Below are the code and all the weights of a small trained network. Each question names an input and a class and asks about switching units off, where a switched-off unit gives its printed mean instead of its output.

import numpy as np


def w(rows, s, z=0):
    codes = np.array(rows[::2]) - 128.0
    scale = np.full(codes.shape[1], s)
    scale[-1] = z or s
    return codes * scale


def f(y):
    return y / 2 * (1 + np.tanh(0.7978845608 * (y + 0.044715 * y**3)))


def log_softmax(a):
    a = a - a.max(-1, keepdims=True)
    return a - np.log(np.exp(a).sum(-1, keepdims=True))


def net(x, mask):
    res = np.array(x, float).reshape(1, 6) / 4 @ E
    y = f(res @ A[0][:, :-1].T + A[0][:, -1])
    res = res + np.where(mask, y, B[0][:, -1]) @ B[0][:, :-1]
    return log_softmax(res[-1] @ U[:, :-1].T + U[:, -1])


A, B = {}, {}
E = w([
[125,115,124,125,130,132,130,126,125,137,128],'x0',
[27,97,184,134,150,137,66,112,184,131,156],'x1',
[160,107,144,126,88,144,103,110,132,140,111],'x2',
[128,139,128,132,129,147,131,160,127,137,151],'x3',
[107,163,139,38,84,218,138,19,90,80,197],'x4',
[119,40,84,157,50,140,134,162,156,2,168],'x5',
],0.018)
A[0] = w([
[189,157,143,164,177,110,173,140,102,213,59,248],'neuron 1',
[12,101,234,147,156,136,20,117,210,138,163,163],'neuron 2',
[135,172,190,36,110,180,191,62,24,134,166,159],'neuron 3',
[67,57,78,174,73,75,128,196,179,89,132,162],'neuron 4',
[172,75,62,168,107,137,168,139,114,68,153,170],'neuron 5',
[84,107,151,71,87,180,132,59,94,38,240,105],'neuron 6',
[43,82,129,162,112,162,105,118,217,83,137,85],'neuron 7',
],0.011)
B[0] = w([
[113,124,166,151,85,125,193,166,29,127,156,240],'neuron 1',
[101,76,251,107,179,151,138,125,123,178,139,234],'neuron 2',
[63,219,85,87,167,130,96,104,132,161,94,245],'neuron 3',
[185,84,131,112,74,124,120,159,171,123,154,223],'neuron 4',
[183,98,61,128,123,129,85,123,163,70,121,205],'neuron 5',
[71,161,113,156,93,178,177,92,108,58,129,253],'neuron 6',
[127,115,161,94,48,138,164,140,139,145,155,189],'neuron 7',
],0.015,0.031)
U = w([
[64,131,178,140,41,153,219,114,82,82,162,252],'0',
[214,90,74,144,104,61,93,145,150,88,139,190],'1',
[90,212,70,105,169,102,108,99,95,177,103,121],'2',
[134,148,37,143,138,161,134,86,164,23,117,37],'3',
[153,92,240,153,223,80,134,148,90,206,135,98],'4',
[144,77,202,113,93,104,100,145,244,128,174,41],'5',
[53,179,214,93,247,147,109,62,165,169,135,52],'6',
],0.011,0.0039)

Each question gives the input, the list of numbers given to net, and the class t.
The units are the neurons (one row each of A and B). Each row of codes is followed by its name. A weight is (code - 128) times the scale printed after its matrix; where a second scale follows, it is the last column's (A, B and U).
mask holds one flag per neuron, in row order. A switched-off neuron (its flag False) gives its mean, the last column of its row in B, instead of its output. The means were averaged over made-up inputs and are rounded, as every weight is.
A unit's drop is (log p(t) with every unit on - log p(t) with that unit switched off) / (log p(t) with every unit on - log p(t) with every unit switched off).
The circuit of an input: a set's keep is (log p(t) with only the set's units on - log p(t) with every unit switched off) / (log p(t) with every unit on - log p(t) with every unit switched off). Starting from all 7 units, units are removed one at a time, each time the one whose removal leaves the highest keep (on an exact tie, the one counted first), for as long as the keep stays at least 0.8.
units of the circuit, in order: the units of the circuit, biggest drop first
most important unit: the unit with the biggest drop
k most important neurons: the k neurons with the biggest drops, biggest first
drop of u: that unit's drop, to one decimal
input [0,-4,5,-7,7,-2], class 2: units of the circuit, in order : (neuron 3)
input [5,-3,-3,-5,-5,1], class 1: units of the circuit, in order : (neuron 6; neuron 2)
input [-4,-3,-5,-7,7,-5], class 2: 2 most important neurons : (neuron 3; neuron 2)
input [-7,-4,-3,4,1,-2], class 2: units of the circuit, in order : (neuron 6; neuron 2)
input [4,-8,-7,5,1,-6], class 2: 3 most important neurons : (neuron 3; neuron 6; neuron 7)
input [0,-2,1,4,5,-4], class 2: 2 most important neurons : (neuron 2; neuron 3)
input [4,1,4,5,7,-7], class 6: 2 most important neurons : (neuron 3; neuron 5)
input [0,8,5,0,8,-1], class 6: 2 most important neurons : (neuron 2; neuron 3)
input [-5,6,-5,0,-8,1], class 5: 2 most important neurons : (neuron 4; neuron 7)
input [3,4,-8,8,0,0], class 4: 3 most important neurons : (neuron 3; neuron 6; neuron 2)
input [-8,-8,1,-1,1,-8], class 2: 3 most important neurons : (neuron 3; neuron 6; neuron 7)
input [-2,0,1,-2,5,-4], class 2: 2 most important neurons : (neuron 2; neuron 3)
input [4,6,-4,-6,-3,0], class 4: 3 most important neurons : (neuron 2; neuron 5; neuron 6)
input [0,7,-8,7,-7,-1], class 4: units of the circuit, in order : (neuron 2)
input [4,0,2,1,-5,1], class 1: 2 most important neurons : (neuron 6; neuron 2)
input [0,4,-4,2,6,-1], class 6: 2 most important neurons : (neuron 3; neuron 1)
input [7,-6,-5,-2,3,-5], class 2: drop of neuron 3 : 0.3
input [-5,3,-2,3,-1,-5], class 4: drop of neuron 6 : 0.3
input [-7,2,6,-4,8,-4], class 6: drop of neuron 3 : 0.3
input [7,-1,5,7,7,7], class 3: most important unit : neuron 5
